Below is a small trained network, with its code and all its weights. Each question gives an input and a class and asks what happens when units are switched off, that is, made to give their printed mean instead of their output.

import numpy as np


def w(rows, s, z=0):
    codes = np.array(rows[::2]) - 128.0
    scale = np.full(codes.shape[1], s)
    scale[-1] = z or s
    return codes * scale


def norm(h):
    return h / np.sqrt((h * h).mean(-1, keepdims=True) + 1e-5)


def f(y):
    return y / 2 * (1 + np.tanh(0.7978845608 * (y + 0.044715 * y**3)))


def log_softmax(a):
    a = a - a.max(-1, keepdims=True)
    return a - np.log(np.exp(a).sum(-1, keepdims=True))


def net(x, mask):
    res = np.array(x, float).reshape(1, 2) / 4 @ E
    u = 0
    for l in range(3):
        y = f(norm(res) @ A[l][:, :-1].T + A[l][:, -1])
        res = res + np.where(mask[u : u + 6], y, B[l][:, -1]) @ B[l][:, :-1]
        u += 6
    return log_softmax(norm(res)[-1] @ U[:, :-1].T + U[:, -1])


A, B = {}, {}
E = w([
[146,32,72,116,77,3,154,243,142,221,227],'x0',
[124,228,2,125,137,253,204,101,149,129,110],'x1',
],0.0078)
A[0] = w([
[104,126,141,124,126,131,143,76,90,111,176,50],'L0N0',
[129,155,73,143,95,141,208,143,182,138,171,4],'L0N1',
[97,178,169,161,137,147,126,60,139,82,95,94],'L0N2',
[154,146,144,95,75,100,69,104,118,132,98,44],'L0N3',
[136,66,176,135,88,5,138,135,88,165,131,177],'L0N4',
[119,63,199,159,182,111,78,104,80,100,114,241],'L0N5',
],0.011,0.0041)
B[0] = w([
[81,125,139,167,131,66,236,66,144,120,121,125],'L0N0',
[60,204,208,88,59,163,186,64,69,128,98,176],'L0N1',
[253,103,139,180,164,109,159,208,106,138,59,201],'L0N2',
[109,109,76,63,130,90,137,82,116,235,199,139],'L0N3',
[132,56,235,109,89,90,119,239,199,24,176,248],'L0N4',
[2,223,147,63,140,204,93,69,184,162,239,220],'L0N5',
],0.01,0.016)
A[1] = w([
[215,78,33,151,121,137,160,119,94,124,14,83],'L1N0',
[111,143,19,140,129,172,131,137,142,163,126,83],'L1N1',
[162,125,152,136,76,121,201,182,116,55,117,177],'L1N2',
[215,9,90,145,147,59,38,175,165,55,172,72],'L1N3',
[125,157,100,168,231,176,104,134,211,125,105,179],'L1N4',
[160,105,95,208,142,119,162,188,144,99,47,3],'L1N5',
],0.012,0.0059)
B[1] = w([
[113,109,146,113,125,81,88,229,189,54,93,198],'L1N0',
[189,98,120,94,121,152,175,23,38,36,180,127],'L1N1',
[150,95,87,119,204,147,66,203,107,156,117,254],'L1N2',
[87,114,227,243,143,93,154,7,170,45,204,209],'L1N3',
[187,110,67,157,166,24,165,151,73,176,86,203],'L1N4',
[162,54,61,118,147,102,56,177,128,110,79,177],'L1N5',
],0.011,0.012)
A[2] = w([
[112,61,232,159,94,56,128,88,207,70,193,69],'L2N0',
[103,93,177,148,101,63,93,126,251,127,145,132],'L2N1',
[91,91,144,141,95,100,75,114,218,103,156,2],'L2N2',
[79,106,192,57,94,103,86,200,135,162,147,101],'L2N3',
[144,152,77,111,114,172,140,113,109,169,114,51],'L2N4',
[174,154,138,198,190,80,143,3,107,189,107,106],'L2N5',
],0.015,0.0058)
B[2] = w([
[1,98,249,82,117,97,37,134,148,62,187,254],'L2N0',
[44,175,119,59,124,194,127,137,94,84,144,219],'L2N1',
[60,134,152,82,133,114,43,151,84,94,174,187],'L2N2',
[204,84,112,201,164,66,113,137,162,125,94,211],'L2N3',
[101,129,142,120,107,171,91,55,154,136,180,141],'L2N4',
[190,87,101,236,4,185,207,25,150,235,165,152],'L2N5',
],0.015,0.023)
U = w([
[167,104,103,220,75,160,176,55,151,231,169,77],'0',
[22,59,250,83,156,62,43,154,185,61,236,2],'1',
[42,196,108,8,50,212,209,84,35,100,148,144],'2',
[193,75,75,189,208,76,96,193,158,89,56,240],'3',
],0.017,0.0045)

Each question gives the input, the list of numbers given to net, and the class t.
The units are the neurons (one row each of A and B). Each row of codes is followed by its name. A weight is (code - 128) times the scale printed after its matrix; where a second scale follows, it is the last column's (A, B and U).
mask holds one flag per neuron, layer by layer. A switched-off neuron (its flag False) gives its mean, the last column of its row in B, instead of its output. The means were averaged over made-up inputs and are rounded, as every weight is.
A unit's drop is (log p(t) with every unit on - log p(t) with that unit switched off) / (log p(t) with every unit on - log p(t) with every unit switched off).
unit that matters most: the unit with the biggest drop
k most important neurons: the k neurons with the biggest drops, biggest first
k most important neurons of layer l: the k neurons of layer l with the biggest drops, biggest first
drop of u: that unit's drop, to one decimal
input [-7,8], class 3: unit that matters most => L0N5
input [2,2], class 2: 2 most important neurons => L0N4, L1N0
input [5,3], class 3: 2 most important neurons => L0N1, L0N5
input [-8,-2], class 0: 3 most important neurons => L0N4, L0N5, L2N5
input [-3,0], class 3: 2 most important neurons of layer 0 => L0N2, L0N4
input [0,4], class 2: 2 most important neurons => L0N4, L0N1
input [-2,6], class 3: 2 most important neurons => L0N5, L2N0
input [-6,-3], class 0: 2 most important neurons of layer 0 => L0N4, L0N5
input [-4,-1], class 0: 2 most important neurons => L0N5, L0N4
input [3,3], class 2: 3 most important neurons => L0N4, L1N0, L2N0
input [0,5], class 2: 2 most important neurons of layer 1 => L1N3, L1N4
input [-8,-5], class 0: drop of L0N4 => 1.0
input [-2,5], class 3: drop of L2N0 => 0.1
input [2,5], class 2: drop of L2N0 => 0.2
input [-5,0], class 3: drop of L2N2 => 0.0
input [-6,6], class 3: most important neuron of layer 0 => L0N5
